Here is a tiny trained network, its code and every weight. The questions are about switching its units off for an input and a class, where a switched-off unit gives its printed mean instead of its output.

import numpy as np


def w(rows, s, z=0):
    codes = np.array(rows[::2]) - 128.0
    scale = np.full(codes.shape[1], s)
    scale[-1] = z or s
    return codes * scale


def f(y):
    return np.maximum(y, 0)


def log_softmax(a):
    a = a - a.max(-1, keepdims=True)
    return a - np.log(np.exp(a).sum(-1, keepdims=True))


def net(x, mask):
    res = np.array(x, float).reshape(1, 6) / 4 @ E
    y = f(res @ A[0][:, :-1].T + A[0][:, -1])
    res = res + np.where(mask, y, B[0][:, -1]) @ B[0][:, :-1]
    return log_softmax(res[-1] @ U[:, :-1].T + U[:, -1])


A, B = {}, {}
E = w([
[149,195,246],'x0',
[128,128,128],'x1',
[201,236,39],'x2',
[5,187,112],'x3',
[128,128,128],'x4',
[128,128,127],'x5',
],0.016)
A[0] = w([
[113,11,246,237],'N0',
[56,81,147,230],'N1',
[213,188,164,95],'N2',
[81,216,196,12],'N3',
[160,230,22,66],'N4',
[192,128,184,100],'N5',
[97,194,183,40],'N6',
[49,135,62,77],'N7',
[206,146,204,101],'N8',
[148,76,209,111],'N9',
[194,244,51,130],'N10',
[166,79,92,157],'N11',
[168,47,65,206],'N12',
[48,117,54,116],'N13',
[95,167,149,68],'N14',
[113,168,110,37],'N15',
[105,93,134,200],'N16',
[44,72,119,175],'N17',
[18,27,107,164],'N18',
[211,132,199,104],'N19',
[51,227,185,1],'N20',
[38,133,45,65],'N21',
[196,16,46,230],'N22',
[140,214,58,53],'N23',
[200,138,199,113],'N24',
[66,212,179,16],'N25',
[109,142,138,21],'N26',
[187,41,100,153],'N27',
[149,144,36,88],'N28',
[123,62,116,155],'N29',
[123,89,188,172],'N30',
[91,174,155,50],'N31',
[151,111,102,18],'N32',
[231,248,77,48],'N33',
[101,176,43,62],'N34',
],0.014,0.0063)
B[0] = w([
[4,157,157,254],'N0',
[130,46,113,198],'N1',
[165,94,57,174],'N2',
[164,114,183,179],'N3',
[133,228,136,207],'N4',
[91,154,67,167],'N5',
[161,110,183,167],'N6',
[87,150,81,180],'N7',
[107,119,36,179],'N8',
[40,166,130,187],'N9',
[202,194,124,212],'N10',
[184,124,180,171],'N11',
[184,97,216,201],'N12',
[96,125,51,189],'N13',
[136,111,157,150],'N14',
[143,167,142,143],'N15',
[122,79,131,165],'N16',
[128,58,97,196],'N17',
[140,57,97,226],'N18',
[109,141,63,179],'N19',
[172,98,190,185],'N20',
[70,171,68,190],'N21',
[151,122,213,228],'N22',
[158,218,138,183],'N23',
[78,142,72,176],'N24',
[166,107,186,176],'N25',
[145,127,134,132],'N26',
[130,126,208,191],'N27',
[123,196,153,180],'N28',
[102,93,141,171],'N29',
[46,135,141,181],'N30',
[157,105,171,153],'N31',
[140,154,147,140],'N32',
[234,124,105,206],'N33',
[120,193,88,177],'N34',
],0.012,0.029)
U = w([
[112,58,254,123],'0',
[213,179,222,168],'1',
[47,154,107,253],'2',
[194,146,25,67],'3',
[99,44,52,45],'4',
[109,229,90,96],'5',
],0.013,0.0069)

Each question gives the input, the list of numbers given to net, and the class t.
The units are the neurons (one row each of A and B). Each row of codes is followed by its name. A weight is (code - 128) times the scale printed after its matrix; where a second scale follows, it is the last column's (A, B and U).
mask holds one flag per neuron, in row order. A switched-off neuron (its flag False) gives its mean, the last column of its row in B, instead of its output. The means were averaged over made-up inputs and are rounded, as every weight is.
A unit's drop is (log p(t) with every unit on - log p(t) with that unit switched off) / (log p(t) with every unit on - log p(t) with every unit switched off).
The circuit of an input: a set's keep is (log p(t) with only the set's units on - log p(t) with every unit switched off) / (log p(t) with every unit on - log p(t) with every unit switched off). Starting from the 12 units with the biggest drops (on a tie, the unit counted first), units are removed one at a time, each time the one whose removal leaves the highest keep (on an exact tie, the one counted first), for as long as the keep stays at least 0.8.
units of the circuit, in order: the units of the circuit, biggest drop first
k most important neurons: the k neurons with the biggest drops, biggest first
drop of u: that unit's drop, to one decimal
input [1,0,8,-8,-3,-5], class 3: units of the circuit, in order => (N2)
input [-6,6,-5,1,-5,-5], class 4: 2 most important neurons => (N18, N13)
input [-6,-4,1,4,-5,-8], class 5: 2 most important neurons => (N33, N21)
input [7,6,8,0,1,1], class 3: 3 most important neurons => (N2, N8, N22)
input [-7,6,1,1,-4,5], class 5: 2 most important neurons => (N21, N13)
input [-2,-2,0,-3,-1,-1], class 0: 4 most important neurons => (N10, N4, N33, N23)
input [0,-1,0,-6,3,-6], class 0: 2 most important neurons => (N10, N22)
input [-2,4,0,-3,7,7], class 0: 2 most important neurons => (N10, N4)
input [7,2,-5,-5,-6,-1], class 2: drop of N10 => 0.0
input [2,6,-8,-3,3,-3], class 2: drop of N0 => 0.3
input [1,8,4,2,-5,-2], class 1: drop of N0 => 0.2
